Here is a tiny trained network, its code and every weight. The questions are about switching its units off for an input and a class, where a switched-off unit gives its printed mean instead of its output.

import numpy as np


def w(rows, s, z=0):
    codes = np.array(rows[::2]) - 128.0
    scale = np.full(codes.shape[1], s)
    scale[-1] = z or s
    return codes * scale


def norm(h):
    return h / np.sqrt((h * h).mean(-1, keepdims=True) + 1e-5)


def f(y):
    return np.maximum(y, 0)


def log_softmax(a):
    a = a - a.max(-1, keepdims=True)
    return a - np.log(np.exp(a).sum(-1, keepdims=True))


def net(x, mask):
    res = np.array(x, float).reshape(1, 2) / 4 @ E
    u = 0
    for l in range(3):
        y = f(norm(res) @ A[l][:, :-1].T + A[l][:, -1])
        res = res + np.where(mask[u : u + 8], y, B[l][:, -1]) @ B[l][:, :-1]
        u += 8
    return log_softmax(norm(res)[-1] @ U[:, :-1].T + U[:, -1])


A, B = {}, {}
E = w([
[206,193,207,138,180,5],'x0',
[44,58,86,82,35,2],'x1',
],0.0071)
A[0] = w([
[85,121,136,28,95,101,205],'L0N1',
[154,65,89,152,200,175,61],'L0N2',
[184,151,190,160,154,170,63],'L0N3',
[189,85,71,66,20,209,153],'L0N4',
[254,139,181,110,111,28,152],'L0N5',
[80,180,190,127,146,201,7],'L0N6',
[89,153,128,147,98,111,145],'L0N7',
[124,110,168,114,101,135,44],'L0N8',
],0.0084,0.0013)
B[0] = w([
[93,253,146,39,135,195,196],'L0N1',
[82,222,141,82,40,79,178],'L0N2',
[138,180,64,86,86,64,207],'L0N3',
[167,115,126,196,149,45,213],'L0N4',
[128,81,137,144,151,211,255],'L0N5',
[84,144,128,75,10,84,180],'L0N6',
[157,164,89,148,157,104,153],'L0N7',
[107,127,172,105,74,143,131],'L0N8',
],0.0064,0.0077)
A[1] = w([
[144,123,83,191,119,30,117],'L1N1',
[94,117,82,246,134,157,52],'L1N2',
[87,94,94,123,85,173,148],'L1N3',
[159,149,96,161,165,213,145],'L1N4',
[124,229,140,122,141,149,153],'L1N5',
[147,151,254,137,141,52,111],'L1N6',
[215,91,169,138,214,62,4],'L1N7',
[162,92,114,195,148,178,25],'L1N8',
],0.0083,0.0026)
B[1] = w([
[185,74,91,92,160,89,171],'L1N1',
[175,116,224,176,72,197,159],'L1N2',
[129,125,233,110,196,254,201],'L1N3',
[97,96,69,30,142,31,184],'L1N4',
[152,63,67,160,159,94,254],'L1N5',
[115,190,127,133,103,225,228],'L1N6',
[165,36,235,205,61,241,198],'L1N7',
[147,191,94,136,134,35,137],'L1N8',
],0.0073,0.0058)
A[2] = w([
[247,200,156,12,49,51,251],'L2N1',
[119,70,190,232,69,200,81],'L2N2',
[244,254,141,174,131,187,107],'L2N3',
[71,40,133,178,35,168,139],'L2N4',
[181,88,26,145,102,15,82],'L2N5',
[184,55,126,145,38,119,197],'L2N6',
[69,172,70,148,127,81,132],'L2N7',
[122,127,129,177,98,35,41],'L2N8',
],0.0076,0.0031)
B[2] = w([
[79,127,123,152,107,128,254],'L2N1',
[170,97,210,255,209,154,202],'L2N2',
[69,190,77,142,73,37,223],'L2N3',
[199,197,140,184,150,42,183],'L2N4',
[111,60,143,50,212,179,177],'L2N5',
[187,77,205,74,183,217,178],'L2N6',
[228,118,149,183,112,113,166],'L2N7',
[183,34,142,101,191,211,136],'L2N8',
],0.0095,0.0089)
U = w([
[58,225,68,117,26,77,254],'0',
[175,162,193,249,162,161,32],'1',
[141,42,89,44,171,172,22],'2',
],0.012,0.0019)

Each question gives the input, the list of numbers given to net, and the class t.
The units are the neurons (one row each of A and B). Each row of codes is followed by its name. A weight is (code - 128) times the scale printed after its matrix; where a second scale follows, it is the last column's (A, B and U).
mask holds one flag per neuron, layer by layer. A switched-off neuron (its flag False) gives its mean, the last column of its row in B, instead of its output. The means were averaged over made-up inputs and are rounded, as every weight is.
A unit's drop is (log p(t) with every unit on - log p(t) with that unit switched off) / (log p(t) with every unit on - log p(t) with every unit switched off).
most important unit: the unit with the biggest drop
k most important neurons: the k neurons with the biggest drops, biggest first
k most important neurons of layer l: the k neurons of layer l with the biggest drops, biggest first
drop when u is switched off: that unit's drop, to one decimal
input [4,-4], class 0: 3 most important neurons : [L0N4; L2N3; L0N3]
input [3,2], class 2: most important unit : L0N5
input [-2,-8], class 0: 2 most important neurons : [L0N2; L0N6]
input [0,0], class 2: 3 most important neurons : [L0N6; L0N4; L0N5]
input [-2,-4], class 0: 2 most important neurons : [L0N6; L1N4]
input [-8,-8], class 0: 3 most important neurons : [L1N7; L1N4; L2N2]
input [8,7], class 1: 4 most important neurons : [L1N7; L0N2; L0N3; L0N6]
input [-1,-3], class 2: 3 most important neurons of layer 0 : [L0N1; L0N5; L0N3]
input [-3,0], class 2: 2 most important neurons of layer 0 : [L0N4; L0N5]
input [2,-3], class 2: 4 most important neurons : [L1N5; L2N5; L1N3; L1N6]
input [-5,4], class 1: 2 most important neurons : [L0N3; L1N4]
input [0,1], class 2: 2 most important neurons of layer 1 : [L1N5; L1N6]
input [-1,-4], class 0: 2 most important neurons : [L0N4; L0N2]
input [-5,-6], class 0: most important unit : L0N6
input [-1,-6], class 0: 2 most important neurons of layer 0 : [L0N2; L0N6]
input [-5,3], class 1: drop when L0N3 is switched off : 1.3
input [-2,1], class 2: drop when L0N5 is switched off : 0.3
